Below are the code and all the weights of a small trained network. Each question names an input and a target symbol and asks about switching units off, where a switched-off unit gives its printed mean instead of its output.

import numpy as np


def w(rows, s, z=0):
    codes = np.array(rows[::2]) - 128.0
    scale = np.full(codes.shape[1], s)
    scale[-1] = z or s
    return codes * scale


def norm(h):
    return h / np.sqrt((h * h).mean(-1, keepdims=True) + 1e-5)


def f(y):
    return np.maximum(y, 0)


def softmax(a):
    e = np.exp(a - a.max(-1, keepdims=True))
    return e / e.sum(-1, keepdims=True)


def log_softmax(a):
    a = a - a.max(-1, keepdims=True)
    return a - np.log(np.exp(a).sum(-1, keepdims=True))


def net(x, mask):
    ids = ['εζθλμξπψω'.index(c) for c in x.split()]
    T = len(ids)
    res = E[ids] + P[:T]
    u = 0
    for l in range(2):
        q, k, v = (norm(res) @ M[l].T for M in (Q, K, V))
        z = softmax(np.where(np.tri(T) > 0, q @ k.T / 2**0.5, -1e9)) @ v
        res = res + np.where(mask[u], z, O[l][:, -1]) @ O[l][:, :-1]
        u += 1
        y = f(norm(res) @ A[l][:, :-1].T + A[l][:, -1])
        res = res + np.where(mask[u : u + 8], y, B[l][:, -1]) @ B[l][:, :-1]
        u += 8
    return log_softmax(norm(res)[-1] @ U[:, :-1].T + U[:, -1])


Q, K, V, O, A, B = {}, {}, {}, {}, {}, {}
E = w([
[111,133,103],'ε',
[194,34,122],'ζ',
[110,131,101],'θ',
[111,132,102],'λ',
[110,132,100],'μ',
[123,143,96],'ξ',
[131,145,102],'π',
[135,173,88],'ψ',
[10,177,192],'ω',
],0.011)
P = w([
[94,93,100],'0',
[114,115,100],'1',
[125,131,108],'2',
[174,140,83],'3',
[186,148,64],'4',
[209,155,61],'5',
[228,160,57],'6',
[252,165,62],'7',
[253,155,53],'8',
[248,141,26],'9',
],0.0037)
Q[0] = w([
[121,1,227],'0.h1',
[70,142,59],'0.h1',
],0.0074)
K[0] = w([
[88,242,99],'0.h1',
[254,103,133],'0.h1',
],0.0088)
V[0] = w([
[4,180,184],'0.h1',
[179,35,80],'0.h1',
],0.0043)
O[0] = w([
[1,115,122,4],'0.h1',
[194,113,134,234],'0.h1',
],0.0077,0.002)
A[0] = w([
[125,3,177,62],'0.n1',
[104,83,71,105],'0.n2',
[138,67,63,110],'0.n3',
[94,20,169,5],'0.n4',
[83,34,137,70],'0.n5',
[219,169,123,103],'0.n6',
[135,236,76,94],'0.n7',
[103,130,207,117],'0.n8',
],0.0051,0.0019)
B[0] = w([
[245,84,202,144],'0.n1',
[170,161,119,162],'0.n2',
[174,143,188,194],'0.n3',
[254,158,169,133],'0.n4',
[118,167,89,139],'0.n5',
[41,89,183,253],'0.n6',
[143,53,136,250],'0.n7',
[96,194,130,146],'0.n8',
],0.004,0.0032)
Q[1] = w([
[128,67,215],'1.h1',
[21,141,254],'1.h1',
],0.011)
K[1] = w([
[121,70,63],'1.h1',
[104,10,111],'1.h1',
],0.012)
V[1] = w([
[149,254,115],'1.h1',
[103,185,197],'1.h1',
],0.0081)
O[1] = w([
[64,255,101,252],'1.h1',
[75,183,211,35],'1.h1',
],0.0065,0.003)
A[1] = w([
[172,129,55,146],'1.n1',
[131,129,128,105],'1.n2',
[236,83,162,213],'1.n3',
[154,91,215,25],'1.n4',
[180,175,171,251],'1.n5',
[38,75,254,165],'1.n6',
[226,14,205,52],'1.n7',
[177,33,84,175],'1.n8',
],0.0071,0.0031)
B[1] = w([
[178,92,137,254],'1.n1',
[148,112,121,128],'1.n2',
[141,157,205,231],'1.n3',
[2,135,151,132],'1.n4',
[98,81,165,230],'1.n5',
[213,155,144,163],'1.n6',
[141,253,90,169],'1.n7',
[62,145,198,215],'1.n8',
],0.0081,0.0049)
U = w([
[97,95,112,39],'ε',
[160,161,128,2],'ζ',
[94,90,115,72],'θ',
[96,83,115,112],'λ',
[106,84,115,107],'μ',
[165,79,150,183],'ξ',
[162,100,219,147],'π',
[193,161,9,184],'ψ',
[26,222,134,194],'ω',
],0.011,0.0036)

Each question gives the input, a string of symbols that net reads in full, and the target symbol t.
The units are the heads (2 rows each of Q, K, V and O) and the neurons (one row each of A and B). Each row of codes is followed by its name. A weight is (code - 128) times the scale printed after its matrix; where a second scale follows, it is the last column's (O, A, B and U).
mask holds one flag per unit, layer by layer, with each layer's heads first. A switched-off unit (its flag False) gives its mean, the last column of its rows in O or B, instead of its output. The means were averaged over made-up inputs and are rounded, as every weight is.
A unit's drop is (log p(t) with every unit on - log p(t) with that unit switched off) / (log p(t) with every unit on - log p(t) with every unit switched off).
The circuit of an input: a set's keep is (log p(t) with only the set's units on - log p(t) with every unit switched off) / (log p(t) with every unit on - log p(t) with every unit switched off). Starting from the 12 units with the biggest drops (on a tie, the unit counted first), units are removed one at a time, each time the one whose removal leaves the highest keep (on an exact tie, the one counted first), for as long as the keep stays at least 0.8.
units of the circuit, in order: the units of the circuit, biggest drop first
unit that matters most: the unit with the biggest drop
k most important neurons: the k neurons with the biggest drops, biggest first
k most important neurons of layer l: the k neurons of layer l with the biggest drops, biggest first
input π θ π ω μ θ, target ω: units of the circuit, in order => 1.h1; 1.n1
input ξ ω ζ π μ ξ ψ π ξ θ, target π: unit that matters most => 0.h1
input ε ω ψ π, target ω: 4 most important neurons of layer 1 => 1.n1; 1.n6; 1.n3; 1.n7
input ψ θ λ, target ψ: 3 most important neurons of layer 0 => 0.n6; 0.n2; 0.n7
input ε ξ ψ ψ ξ λ, target ψ: units of the circuit, in order => 1.h1; 1.n3; 0.n7
input π ψ π ε, target ψ: 3 most important neurons => 1.n5; 1.n3; 0.n1
input ψ ψ ζ ω ω ω ω ζ, target ω: 2 most important neurons => 0.n1; 1.n7
input ξ θ ω λ, target ω: units of the circuit, in order => 1.h1; 1.n1
input ξ ψ ξ θ, target ψ: units of the circuit, in order => 1.n3; 0.h1
input θ λ π θ λ ω ψ, target ω: units of the circuit, in order => 1.h1; 0.n6
input θ ω ε, target ω: 2 most important neurons of layer 0 => 0.n6; 0.n7
input ψ ψ ω λ ψ ε, target ψ: units of the circuit, in order => 1.n8; 1.h1; 1.n3
input ω ε ζ ε ψ, target π: units of the circuit, in order => 0.h1; 1.n3; 1.n5
input ω ω ω λ ω ζ ζ, target ω: unit that matters most => 1.n7
input ξ ζ ω, target π: 2 most important neurons => 1.n6; 1.n7
input ψ θ ε μ, target ψ: 2 most important neurons => 0.n6; 1.n5
input ψ π π, target ψ: 4 most important neurons => 0.n6; 1.n5; 1.n3; 0.n1
input π ω ξ, target ω: 3 most important neurons => 0.n6; 1.n1; 1.n3
input ξ ψ ω λ π, target ω: 2 most important neurons => 0.n6; 0.n8
input ε ξ ψ, target ψ: unit that matters most => 0.n7
input π ε ψ θ μ, target ψ: 3 most important neurons => 0.n7; 1.n3; 1.n5
input ω ε θ, target ω: 2 most important neurons of layer 0 => 0.n7; 0.n6
input λ ψ θ, target ψ: 3 most important neurons of layer 0 => 0.n6; 0.n7; 0.n2
input λ μ π ε ζ π ω, target π: 2 most important neurons of layer 0 => 0.n7; 0.n6
input ε ψ ξ, target ψ: 3 most important neurons => 0.n6; 0.n7; 1.n5
input ω ψ ψ ω ψ ξ, target ω: 2 most important neurons of layer 1 => 1.n1; 1.n6
input λ ψ ψ ψ λ ξ θ ω μ, target ω: units of the circuit, in order => 1.h1
input ω λ ψ λ λ ξ μ ξ π ξ, target π: 2 most important neurons => 0.n7; 1.n8
